Small tables with named rows and columns. After each table, cells are looked up by row and column.

Vuba:
cols = Ponat, Febavu, Tirin
Dirifod: [0.660, 0.379, 0.070]
Fes: [0.712, 0.689, 0.724]
Lum: [0.700, 0.703, 0.710]
Vedono: [0.669, 0.656, 0.702]
Fazagul: [0.875, 0.847, 0.788]
Timenuk: [0.726, 0.577, 0.648]
Roza: [0.583, 0.574, 0.109]

Dirifod, Tirin => 0.070
Fes, Ponat => 0.712
Vedono, Febavu => 0.656
Fes, Tirin => 0.724
Fazagul, Tirin => 0.788
Fazagul, Ponat => 0.875
Lum, Tirin => 0.710
Row with the largest Ponat: Fazagul

Table Bofava
fields: Labinu, Bima, Nif
Som: [42, 140, 141]
Laketi: [43, 137, 121]
Manu: [43, 137, 123]
Lasapum: [30, 139, 143]
Befub: [156, 144, 107]
Goborar: [36, 138, 138]
Bot: [40, 139, 148]
Vurik: [29, 138, 128]
Limar: [200, 143, 108]

Vurik, Labinu => 29
Laketi, Nif => 121
Laketi, Bima => 137
Befub, Bima => 144
Goborar, Nif => 138
Limar, Nif => 108
Laketi, Labinu => 43
Manu, Bima => 137
Limar, Labinu => 200
Lasapum, Bima => 139
Bot, Bima => 139
Som, Nif => 141
Bot, Labinu => 40
Bot, Nif => 148
Manu, Labinu => 43
Lasapum, Nif => 143
Vurik, Bima => 138
Limar, Bima => 143
Lasapum, Labinu => 30

Goselud:
         Fum  Sogeg  Kuzas
Muze       2    -18     -2
Fut       -9    -62      0
Pinedig   -8    -15    -18
Riz      -23    -27    -27
Goli      -9    -54    -13
Nukada   -21    -84      5
Lod       -1    -44      0
Lom      -13    -70      5
Tulev      8      7      8
Luzugal   -6     81    -42
Liziv     16     94     -7
Dev        6      7      6
Pakemep   10     80    -37

What is the Kuzas of Pakemep in Goselud? -37
What is the Sogeg of Fut in Goselud? -62
What is the Sogeg of Liziv in Goselud? 94
What is the Kuzas of Lod in Goselud? 0
What is the Kuzas of Riz in Goselud? -27
What is the Fum of Lom in Goselud? -13
What is the Sogeg of Riz in Goselud? -27
What is the Kuzas of Pinedig in Goselud? -18
What is the Sogeg of Nukada in Goselud? -84
What is the Sogeg of Lom in Goselud? -70
What is the Kuzas of Luzugal in Goselud? -42
What is the Sogeg of Pakemep in Goselud? 80
What is the Sogeg of Pinedig in Goselud? -15
What is the Kuzas of Nukada in Goselud? 5
What is the Fum of Lod in Goselud? -1
What is the Sogeg of Tulev in Goselud? 7
What is the Sogeg of Lod in Goselud? -44
What is the Kuzas of Muze in Goselud? -2

Table Segi
,Dibuki,Sof,Radefe,Favo,Keloriz,Reri
Pek,39.21,58.28,64.57,74.03,54.18,53.24
Mus,55.09,54.49,54.87,54.07,54.63,54.75
Tisif,60.95,59.11,56.65,48.53,60.91,57.59
Ridirov,54.69,54.52,54.31,54.62,54.78,54.84
Nifume,65.16,35.33,47.01,21.82,52.06,63.91
Pupu,64.45,36.06,45.56,20.80,59.44,66.36
Kag,54.35,56.27,59.11,59.58,60.46,56.26
Levute,66.30,35.16,46.99,16.20,59.20,66.12
Kifu,74.51,77.55,76.55,58.41,70.10,53.46
Kubitad,55.09,55.68,55.23,53.85,55.19,54.81
Nifo,51.24,54.07,55.56,57.92,56.22,55.86
Fid,31.08,58.39,69.26,78.98,54.62,53.10
Pato,56.27,58.02,57.98,60.91,53.91,53.42

What is the Sof of Pek in Segi?
58.28
What is the Sof of Tisif in Segi?
59.11
What is the Reri of Kubitad in Segi?
54.81
What is the Reri of Fid in Segi?
53.10
What is the Radefe of Kag in Segi?
59.11
What is the Favo of Mus in Segi?
54.07
What is the Sof of Pupu in Segi?
36.06
What is the Dibuki of Pupu in Segi?
64.45
What is the Favo of Nifo in Segi?
57.92
What is the Reri of Pek in Segi?
53.24
What is the Radefe of Kifu in Segi?
76.55
What is the Keloriz of Tisif in Segi?
60.91
What is the Favo of Kag in Segi?
59.58
What is the Favo of Tisif in Segi?
48.53
What is the Radefe of Mus in Segi?
54.87
What is the Dibuki of Kubitad in Segi?
55.09
What is the Reri of Pato in Segi?
53.42
What is the Favo of Pato in Segi?
60.91
What is the Reri of Nifo in Segi?
55.86
What is the Favo of Pek in Segi?
74.03

Table Kota
         Ruregu  Daleve  Vagat  Zoma
Ruf         172     194    189   165
Berelog     161     144    156   169
Nibog       150     188    198   167
Soliti      171     189    180   165
Zibus        43     176    166   223
Saniben     124     168    167   181
Gazin       105     175    168   204
Nos         166     192    201   166
Notomub     214     146    164   143
Das          37     188    169   232
Der         163     130    148   174
Kebun       202     167    156   148
Zikik       212     171    164   154
Far         112     182    187   196

Kebun, Vagat -> 156
Kebun, Zoma -> 148
Far, Vagat -> 187
Soliti, Zoma -> 165
Gazin, Zoma -> 204
Notomub, Zoma -> 143
Far, Zoma -> 196
Zibus, Zoma -> 223
Berelog, Ruregu -> 161
Nibog, Daleve -> 188
Zibus, Vagat -> 166
Ruf, Daleve -> 194
Saniben, Daleve -> 168
Kebun, Daleve -> 167
Row with the largest Ruregu: Notomub

Tor =
         Dud  Galin  Pafe
Pavuz    174    103    95
Vafu     126    107   160
Pepabo   206    110    96
Vez      251    164   113
Muriguz  190    180    65
Belo     117     36    73
Fotezal   82     59   102

Galin of Fotezal is 59
Dud of Belo is 117
Galin of Pepabo is 110
Pafe of Fotezal is 102
Dud of Pepabo is 206
Pafe of Belo is 73
Pafe of Pavuz is 95
Galin of Vafu is 107
Dud of Muriguz is 190
Galin of Vez is 164
Pafe of Muriguz is 65
Dud of Fotezal is 82
Pafe of Vez is 113
Pafe of Pepabo is 96
Dud of Pavuz is 174

Sopapo
columns: Febatu, Vol, Roneto, Suli
Dofafo: [-1278, -359, -1504, 3210]
Leb: [1434, 417, -5635, 1245]
Fulem: [1529, -2011, 4155, -4070]
Tozika: [756, -324, 2812, 1162]
Kosimol: [1099, 842, -5187, 68]
Sep: [2258, 356, 3198, -2536]
Bod: [1447, 201, -3457, 1835]
Votub: [2779, -1688, 5784, 61]
Vode: [-2552, -558, 71, 981]
Nilu: [1347, -2409, -6596, 1947]
Dofo: [1892, 2588, 1753, -1885]
Kolem: [-714, 2161, 8711, -721]
Sog: [-190, -23, -319, -1471]
Foturuk: [-1652, -1227, 2978, -749]

What is the Vol of Leb in Sopapo?
417
What is the Suli of Nilu in Sopapo?
1947
What is the Febatu of Vode in Sopapo?
-2552
What is the Roneto of Leb in Sopapo?
-5635
What is the Vol of Kolem in Sopapo?
2161
What is the Suli of Kolem in Sopapo?
-721
What is the Suli of Fulem in Sopapo?
-4070
What is the Febatu of Dofafo in Sopapo?
-1278
What is the Roneto of Dofo in Sopapo?
1753
What is the Suli of Tozika in Sopapo?
1162
What is the Suli of Dofafo in Sopapo?
3210
What is the Roneto of Bod in Sopapo?
-3457
What is the Suli of Kosimol in Sopapo?
68
Row with the largest Suli: Dofafo

Koropus:
fields: Mutovir, Kedag, Lipo, Gotoli, Vol, Zigatak, Nen, Pas
Fesote: [4.244, 4.245, 4.258, 4.240, 4.249, 4.241, 4.241, 4.234]
Rap: [3.892, 7.017, 5.626, 6.125, 5.724, 4.428, 2.570, 4.842]
Budepez: [3.576, 7.379, 3.674, 6.613, 6.605, 5.282, 2.120, 5.987]
Pud: [3.911, 4.642, 5.382, 4.711, 4.669, 4.458, 4.248, 4.166]
Bof: [3.983, 7.499, 3.369, 5.849, 7.593, 6.361, 3.175, 6.115]
Pez: [3.714, 4.957, 9.238, 5.687, 3.957, 3.892, 3.471, 3.746]
Bevudu: [4.246, 4.271, 4.536, 4.270, 4.255, 4.224, 4.258, 4.129]
Ragofog: [4.293, 4.379, 4.811, 4.139, 4.263, 4.234, 4.452, 4.000]
Zufaleb: [5.687, 5.011, 6.469, 2.739, 3.949, 3.574, 6.394, 1.411]
Zak: [4.114, 4.250, 4.831, 4.354, 4.148, 4.385, 4.593, 4.183]

What is the Nen of Zufaleb in Koropus?
6.394
What is the Zigatak of Ragofog in Koropus?
4.234
What is the Lipo of Pud in Koropus?
5.382
What is the Kedag of Pez in Koropus?
4.957
What is the Gotoli of Bof in Koropus?
5.849
What is the Vol of Rap in Koropus?
5.724
What is the Lipo of Fesote in Koropus?
4.258
What is the Mutovir of Budepez in Koropus?
3.576
What is the Lipo of Zak in Koropus?
4.831
Row with the largest Zigatak: Bof

